Below are the code and all the weights of a small trained network. Each question names an input and a class and asks about switching units off, where a switched-off unit gives its printed mean instead of its output.

import numpy as np


def w(rows, s, z=0):
    codes = np.array(rows[::2]) - 128.0
    scale = np.full(codes.shape[1], s)
    scale[-1] = z or s
    return codes * scale


def norm(h):
    return h / np.sqrt((h * h).mean(-1, keepdims=True) + 1e-5)


def f(y):
    return y / 2 * (1 + np.tanh(0.7978845608 * (y + 0.044715 * y**3)))


def log_softmax(a):
    a = a - a.max(-1, keepdims=True)
    return a - np.log(np.exp(a).sum(-1, keepdims=True))


def net(x, mask):
    res = np.array(x, float).reshape(1, 5) / 4 @ E
    u = 0
    for l in range(3):
        y = f(norm(res) @ A[l][:, :-1].T + A[l][:, -1])
        res = res + np.where(mask[u : u + 3], y, B[l][:, -1]) @ B[l][:, :-1]
        u += 3
    return log_softmax(norm(res)[-1] @ U[:, :-1].T + U[:, -1])


A, B = {}, {}
E = w([
[121,60,114,171,127,61,167,137,108,67,88],'x0',
[105,216,182,2,172,132,105,190,121,57,86],'x1',
[200,125,32,55,118,194,83,21,58,92,110],'x2',
[148,194,123,146,104,159,112,154,199,48,118],'x3',
[135,211,248,121,115,92,163,105,184,95,136],'x4',
],0.0046)
A[0] = w([
[84,110,86,51,188,149,94,165,65,97,75,67],'L0N1',
[174,237,114,84,88,178,67,49,158,91,181,2],'L0N2',
[169,151,108,155,81,88,148,118,175,4,84,30],'L0N3',
],0.0039,0.0046)
B[0] = w([
[250,174,109,178,157,103,40,130,164,100,192,214],'L0N1',
[200,152,199,171,234,201,176,113,184,134,19,249],'L0N2',
[131,233,255,122,170,177,116,140,209,124,173,131],'L0N3',
],0.0059,0.0013)
A[1] = w([
[114,146,110,183,142,157,100,254,203,114,138,69],'L1N1',
[127,173,105,22,155,153,76,188,90,49,100,5],'L1N2',
[127,129,169,190,100,103,153,132,181,161,151,2],'L1N3',
],0.0061)
B[1] = w([
[226,119,135,180,121,43,193,207,160,77,76,238],'L1N1',
[162,97,149,226,73,60,216,137,169,132,163,251],'L1N2',
[254,143,85,121,140,64,157,116,87,48,132,163],'L1N3',
],0.008,0.0023)
A[2] = w([
[79,36,133,241,71,64,233,145,148,188,138,88],'L2N1',
[131,152,223,176,208,5,193,218,133,93,130,3],'L2N2',
[91,55,210,88,232,1,153,175,44,216,155,166],'L2N3',
],0.0046,0.0036)
B[2] = w([
[107,154,224,177,82,97,212,120,163,120,108,253],'L2N1',
[205,152,67,71,142,67,67,160,123,69,203,248],'L2N2',
[121,159,142,122,194,148,120,255,144,143,102,224],'L2N3',
],0.0072,0.0052)
U = w([
[67,147,119,90,108,165,113,121,159,137,134,2],'0',
[55,72,163,201,115,92,204,168,123,173,84,162],'1',
[170,87,28,62,127,152,78,53,50,111,129,118],'2',
[38,121,105,75,171,196,66,168,97,227,163,179],'3',
[148,191,170,108,152,251,135,53,185,98,61,111],'4',
[195,165,156,142,128,48,157,183,177,56,146,178],'5',
[68,126,117,72,175,104,48,178,116,72,110,94],'6',
[81,96,134,179,44,119,157,20,127,142,182,87],'7',
],0.013,0.005)

Each question gives the input, the list of numbers given to net, and the class t.
The units are the neurons (one row each of A and B). Each row of codes is followed by its name. A weight is (code - 128) times the scale printed after its matrix; where a second scale follows, it is the last column's (A, B and U).
mask holds one flag per neuron, layer by layer. A switched-off neuron (its flag False) gives its mean, the last column of its row in B, instead of its output. The means were averaged over made-up inputs and are rounded, as every weight is.
A unit's drop is (log p(t) with every unit on - log p(t) with that unit switched off) / (log p(t) with every unit on - log p(t) with every unit switched off).
The circuit of an input: a set's keep is (log p(t) with only the set's units on - log p(t) with every unit switched off) / (log p(t) with every unit on - log p(t) with every unit switched off). Starting from all 9 units, units are removed one at a time, each time the one whose removal leaves the highest keep (on an exact tie, the one counted first), for as long as the keep stays at least 0.8.
circuit, biggest first: the units of the circuit, biggest drop first
unit that matters most: the unit with the biggest drop
top k neurons: the k neurons with the biggest drops, biggest first
k most important neurons of layer l: the k neurons of layer l with the biggest drops, biggest first
drop of u: that unit's drop, to one decimal
input [-6,-8,3,6,3], class 4: unit that matters most	L0N2
input [-6,5,-6,-8,8], class 3: 2 most important neurons of layer 1	L1N1; L1N2
input [0,1,5,6,-4], class 4: top 2 neurons	L2N2; L0N2
input [-2,4,0,-4,-7], class 3: top 4 neurons	L2N2; L1N1; L2N1; L1N3
input [-2,-3,0,1,-1], class 7: top 3 neurons	L2N3; L1N1; L1N2
input [3,-3,3,1,-2], class 2: circuit, biggest first	L1N2; L1N1
input [6,-2,-2,-2,1], class 1: circuit, biggest first	L1N1; L0N1
input [-2,-5,-4,6,-7], class 1: 2 most important neurons of layer 1	L1N3; L1N2
input [5,4,-3,-3,-1], class 6: circuit, biggest first	L1N2; L2N3
input [-7,-8,3,-2,8], class 7: top 2 neurons	L2N3; L0N3
input [-5,0,-1,3,-8], class 3: top 2 neurons	L2N1; L1N2
input [-4,-3,0,-4,-7], class 3: top 2 neurons	L1N2; L1N1
input [-8,7,-5,-8,-1], class 3: circuit, biggest first	L1N1; L2N1
input [4,-1,2,1,-3], class 2: top 2 neurons	L1N2; L2N1
input [0,2,8,6,-2], class 4: circuit, biggest first	L2N2
input [-2,2,5,-4,3], class 4: top 2 neurons	L0N2; L2N2
input [-6,-2,-4,0,-6], class 1: 2 most important neurons of layer 0	L0N1; L0N2
input [3,3,0,-5,7], class 6: 2 most important neurons of layer 1	L1N2; L1N1
input [-7,3,-5,-4,-4], class 3: 2 most important neurons of layer 1	L1N2; L1N3
input [-4,-4,4,-3,2], class 2: 2 most important neurons of layer 2	L2N1; L2N3
input [8,0,0,-2,-5], class 1: unit that matters most	L2N2
input [-6,4,-1,3,6], class 4: 2 most important neurons of layer 0	L0N2; L0N1
input [-2,-7,5,7,0], class 4: top 2 neurons	L2N2; L0N2
input [-3,-3,1,6,0], class 4: drop of L0N2	0.1
input [6,-2,5,-1,8], class 4: drop of L1N1	0.3
